Below is a small trained network, with its code and all its weights. Each question gives an input and a target symbol and asks what happens when units are switched off, that is, made to give their printed mean instead of their output.

import numpy as np


def w(rows, s, z=0):
    codes = np.array(rows[::2]) - 128.0
    scale = np.full(codes.shape[1], s)
    scale[-1] = z or s
    return codes * scale


def f(y):
    return y / 2 * (1 + np.tanh(0.7978845608 * (y + 0.044715 * y**3)))


def softmax(a):
    e = np.exp(a - a.max(-1, keepdims=True))
    return e / e.sum(-1, keepdims=True)


def log_softmax(a):
    a = a - a.max(-1, keepdims=True)
    return a - np.log(np.exp(a).sum(-1, keepdims=True))


def net(x, mask):
    ids = ['αγδεζημπτφω'.index(c) for c in x.split()]
    T = len(ids)
    res = E[ids] + P[:T]
    u = 0
    for l in range(2):
        q, k, v = (res @ M[l].T for M in (Q, K, V))
        z = softmax(np.where(np.tri(T) > 0, q @ k.T / 2**0.5, -1e9)) @ v
        res = res + np.where(mask[u], z, O[l][:, -1]) @ O[l][:, :-1]
        u += 1
        y = f(res @ A[l][:, :-1].T + A[l][:, -1])
        res = res + np.where(mask[u : u + 12], y, B[l][:, -1]) @ B[l][:, :-1]
        u += 12
    return log_softmax(res[-1] @ U[:, :-1].T + U[:, -1])


Q, K, V, O, A, B = {}, {}, {}, {}, {}, {}
E = w([
[132,91,131,112,151,217,46,137,147,119,132],'α',
[148,101,91,169,137,141,72,90,88,116,102],'γ',
[135,253,199,131,28,37,170,118,121,154,143],'δ',
[115,128,53,144,158,146,191,69,199,79,61],'ε',
[205,96,92,192,152,134,55,193,173,146,107],'ζ',
[171,161,15,78,194,170,128,126,213,157,135],'η',
[157,136,92,171,149,160,105,156,168,196,50],'μ',
[194,142,170,160,96,78,71,154,179,48,196],'π',
[141,104,159,122,74,197,225,103,199,116,117],'τ',
[129,75,48,151,131,98,189,108,146,160,63],'φ',
[122,159,99,164,89,67,136,54,200,166,185],'ω',
],0.014)
P = w([
[129,87,12,184,168,150,129,220,122,94,146],'0',
[132,78,123,198,156,136,99,149,139,123,77],'1',
[158,93,112,172,154,155,114,136,149,115,83],'2',
[196,100,102,156,159,176,138,110,149,115,84],'3',
[203,94,132,156,169,158,130,105,152,123,86],'4',
[218,78,154,147,166,159,125,97,157,137,90],'5',
[239,65,161,139,159,150,119,80,147,139,90],'6',
[246,53,179,143,143,146,121,73,145,144,98],'7',
[254,63,181,133,146,177,129,60,148,121,91],'8',
],0.0063)
Q[0] = w([
[213,38,78,199,215,186,40,108,145,114,53],'L0H0',
[212,1,93,167,184,226,97,91,196,140,32],'L0H0',
],0.0088)
K[0] = w([
[244,175,255,117,31,81,145,62,175,154,183],'L0H0',
[195,193,236,69,15,107,189,63,136,166,162],'L0H0',
],0.0085)
V[0] = w([
[215,84,102,103,210,166,73,223,70,106,57],'L0H0',
[178,226,96,162,137,1,70,124,125,127,155],'L0H0',
],0.006)
O[0] = w([
[117,120,99,15,160,102,61,162,101,130,53,176],'L0H0',
[118,131,76,110,40,124,132,2,223,71,59,251],'L0H0',
],0.0086,0.0017)
A[0] = w([
[111,20,160,78,159,181,87,254,118,52,149,87],'L0N0',
[169,207,137,124,126,117,157,178,123,93,156,173],'L0N1',
[56,174,47,96,111,112,66,83,111,105,101,96],'L0N2',
[118,122,95,174,152,163,142,128,146,99,226,4],'L0N3',
[131,175,189,143,81,187,143,73,123,95,140,103],'L0N4',
[188,135,81,210,119,66,142,132,191,165,193,186],'L0N5',
[160,123,74,174,129,143,43,133,147,90,199,200],'L0N6',
[116,131,55,85,177,182,188,114,195,132,136,136],'L0N7',
[103,149,172,118,131,104,144,97,119,72,55,38],'L0N8',
[119,174,195,41,111,141,79,100,78,95,128,114],'L0N9',
[156,128,140,183,67,160,195,60,115,60,161,159],'L0N10',
[138,146,160,162,51,64,149,105,126,63,148,131],'L0N11',
],0.007,0.0041)
B[0] = w([
[117,119,35,173,130,231,123,107,149,129,96,225],'L0N0',
[154,30,167,156,110,81,108,215,150,138,226,136],'L0N1',
[182,104,254,144,139,110,56,108,75,111,92,159],'L0N2',
[55,206,177,50,91,50,136,137,26,203,92,132],'L0N3',
[149,69,105,154,173,60,84,144,105,161,165,173],'L0N4',
[110,77,215,102,100,182,130,72,140,162,109,249],'L0N5',
[138,51,153,123,100,161,114,58,151,201,139,255],'L0N6',
[139,108,144,108,164,41,94,135,89,133,191,207],'L0N7',
[110,195,98,121,136,217,47,72,157,99,117,122],'L0N8',
[69,164,104,76,135,149,153,136,78,49,141,135],'L0N9',
[107,160,162,132,120,116,79,200,155,201,148,253],'L0N10',
[146,65,134,81,140,163,77,178,137,120,184,182],'L0N11',
],0.0063,0.0065)
Q[1] = w([
[64,186,101,165,242,182,162,221,22,102,153],'L1H0',
[254,6,184,165,155,145,156,89,197,223,102],'L1H0',
],0.0062)
K[1] = w([
[163,122,127,192,219,209,144,172,145,123,78],'L1H0',
[115,166,254,69,56,132,170,163,100,129,135],'L1H0',
],0.0078)
V[1] = w([
[109,104,123,139,142,167,137,2,169,172,93],'L1H0',
[74,159,68,32,175,116,159,95,60,113,44],'L1H0',
],0.0069)
O[1] = w([
[76,172,83,173,43,53,168,78,141,218,205,161],'L1H0',
[2,127,143,189,158,76,41,125,95,84,80,11],'L1H0',
],0.0079,0.012)
A[1] = w([
[169,149,177,85,181,173,127,124,144,1,83,2],'L1N0',
[147,88,97,164,179,188,150,121,155,119,123,163],'L1N1',
[132,142,69,148,133,151,166,66,144,109,48,127],'L1N2',
[145,103,112,95,178,148,53,124,166,138,102,42],'L1N3',
[186,110,51,143,77,115,151,176,153,102,116,119],'L1N4',
[63,137,89,142,147,61,202,217,37,197,48,12],'L1N5',
[146,117,70,84,115,166,170,175,136,195,159,25],'L1N6',
[124,100,62,170,108,123,146,128,172,134,74,151],'L1N7',
[108,125,63,64,194,12,107,66,94,62,160,209],'L1N8',
[115,82,142,117,134,208,135,94,144,174,100,96],'L1N9',
[55,132,110,48,182,150,63,131,102,88,217,190],'L1N10',
[51,147,112,145,188,22,213,119,117,84,141,148],'L1N11',
],0.0078,0.0042)
B[1] = w([
[92,40,185,85,84,77,149,103,35,204,158,130],'L1N0',
[121,117,109,146,94,96,162,172,105,115,131,218],'L1N1',
[167,77,140,80,109,128,113,132,87,49,182,157],'L1N2',
[84,160,55,83,132,96,178,194,127,133,127,191],'L1N3',
[134,117,91,79,200,119,62,84,94,125,127,194],'L1N4',
[151,23,231,31,14,191,172,72,114,203,100,139],'L1N5',
[109,125,176,176,124,149,95,87,103,79,76,251],'L1N6',
[120,172,129,94,86,103,83,99,87,151,181,173],'L1N7',
[132,81,149,185,209,100,149,107,202,136,55,151],'L1N8',
[77,132,125,159,94,88,136,181,146,96,165,242],'L1N9',
[81,107,135,83,167,219,215,65,206,92,80,153],'L1N10',
[119,116,83,139,82,3,170,159,154,23,235,136],'L1N11',
],0.0074,0.014)
U = w([
[88,3,183,89,120,101,181,85,50,120,145,1],'α',
[139,142,114,206,141,49,158,125,179,12,186,107],'γ',
[211,109,135,68,98,174,92,63,152,27,136,87],'δ',
[195,114,149,195,191,150,192,193,70,157,164,233],'ε',
[111,127,216,223,150,180,27,16,102,60,40,202],'ζ',
[157,150,132,144,181,135,145,146,234,171,90,71],'η',
[55,165,145,104,100,202,144,120,163,65,147,165],'μ',
[172,185,70,144,97,43,81,221,152,152,162,135],'π',
[141,134,185,41,103,190,122,157,105,251,33,49],'τ',
[147,162,151,105,123,117,160,162,149,124,146,102],'φ',
[101,173,117,185,117,133,168,72,129,207,176,161],'ω',
],0.0045,0.004)

Each question gives the input, a string of symbols that net reads in full, and the target symbol t.
The units are the heads (2 rows each of Q, K, V and O) and the neurons (one row each of A and B). Each row of codes is followed by its name. A weight is (code - 128) times the scale printed after its matrix; where a second scale follows, it is the last column's (O, A, B and U).
mask holds one flag per unit, layer by layer, with each layer's heads first. A switched-off unit (its flag False) gives its mean, the last column of its rows in O or B, instead of its output. The means were averaged over made-up inputs and are rounded, as every weight is.
A unit's drop is (log p(t) with every unit on - log p(t) with that unit switched off) / (log p(t) with every unit on - log p(t) with every unit switched off).
The circuit of an input: a set's keep is (log p(t) with only the set's units on - log p(t) with every unit switched off) / (log p(t) with every unit on - log p(t) with every unit switched off). Starting from the 12 units with the biggest drops (on a tie, the unit counted first), units are removed one at a time, each time the one whose removal leaves the highest keep (on an exact tie, the one counted first), for as long as the keep stays at least 0.8.
units of the circuit, in order: the units of the circuit, biggest drop first
top k neurons: the k neurons with the biggest drops, biggest first
k most important neurons of layer l: the k neurons of layer l with the biggest drops, biggest first
input γ ζ α α φ π, target δ: units of the circuit, in order : L1H0, L0N11, L1N4, L0H0
input ζ τ π ζ γ, target δ: units of the circuit, in order : L1H0, L0H0, L0N1, L1N2
input δ ζ α α α ω, target δ: top 4 neurons : L0N11, L1N6, L0N1, L0N10
input ζ ζ τ α μ γ, target ε: units of the circuit, in order : L0H0
input α τ η μ ω μ, target ω: units of the circuit, in order : L0H0, L1H0, L0N5
input ω α α π ω μ ζ, target ω: units of the circuit, in order : L0N5, L1H0, L0H0
input ζ α δ μ α ω ζ, target ζ: units of the circuit, in order : L0H0, L1H0
input ζ ω μ, target ω: units of the circuit, in order : L1H0, L0H0
input π α γ η, target δ: units of the circuit, in order : L0H0, L1N2
input ω ζ α δ ω η, target ω: units of the circuit, in order : L0H0, L0N3, L0N5, L1H0
input α δ α ε γ, target α: 3 most important neurons of layer 0 : L0N1, L0N5, L0N6
input ζ α φ γ ζ, target π: units of the circuit, in order : L0H0, L1N6, L1N3, L1H0
input α α π α π α ω ω γ, target ω: units of the circuit, in order : L0H0, L1H0, L0N5
input α ζ α τ δ ζ φ ω π, target α: units of the circuit, in order : L1H0, L1N0, L0N1, L0H0
input δ η α, target δ: units of the circuit, in order : L1H0, L0H0, L0N11, L0N1
input α γ η δ ζ, target α: top 3 neurons : L1N0, L0N5, L0N1
input α ζ π δ ε ε γ η, target α: top 4 neurons : L1N0, L0N5, L0N1, L0N6
input η γ α η, target η: 3 most important neurons of layer 1 : L1N8, L1N10, L1N6
input φ ε ζ, target π: 2 most important neurons of layer 1 : L1N6, L1N3
input γ μ η, target η: 3 most important neurons of layer 1 : L1N8, L1N6, L1N10
input α ε δ α τ, target α: top 3 neurons : L1N0, L0N6, L0N5
input α α α γ ε ε ε γ, target ζ: 2 most important neurons of layer 0 : L0N10, L0N11
input α μ δ ζ α α μ, target α: top neuron : L1N0
input μ ε ζ μ α φ, target α: top 2 neurons : L1N5, L0N10
input ζ δ ε π η τ, target ζ: top 2 neurons : L0N9, L0N4
input α μ α π α, target δ: top neuron : L0N10
input ε μ η α μ, target τ: 3 most important neurons of layer 1 : L1N5, L1N9, L1N6
input ζ γ α α, target μ: top 3 neurons : L1N10, L0N0, L0N9
input α ω μ ζ π π ε, target δ: top neuron : L1N2
input ε α μ μ α, target μ: top 2 neurons : L1N10, L0N0
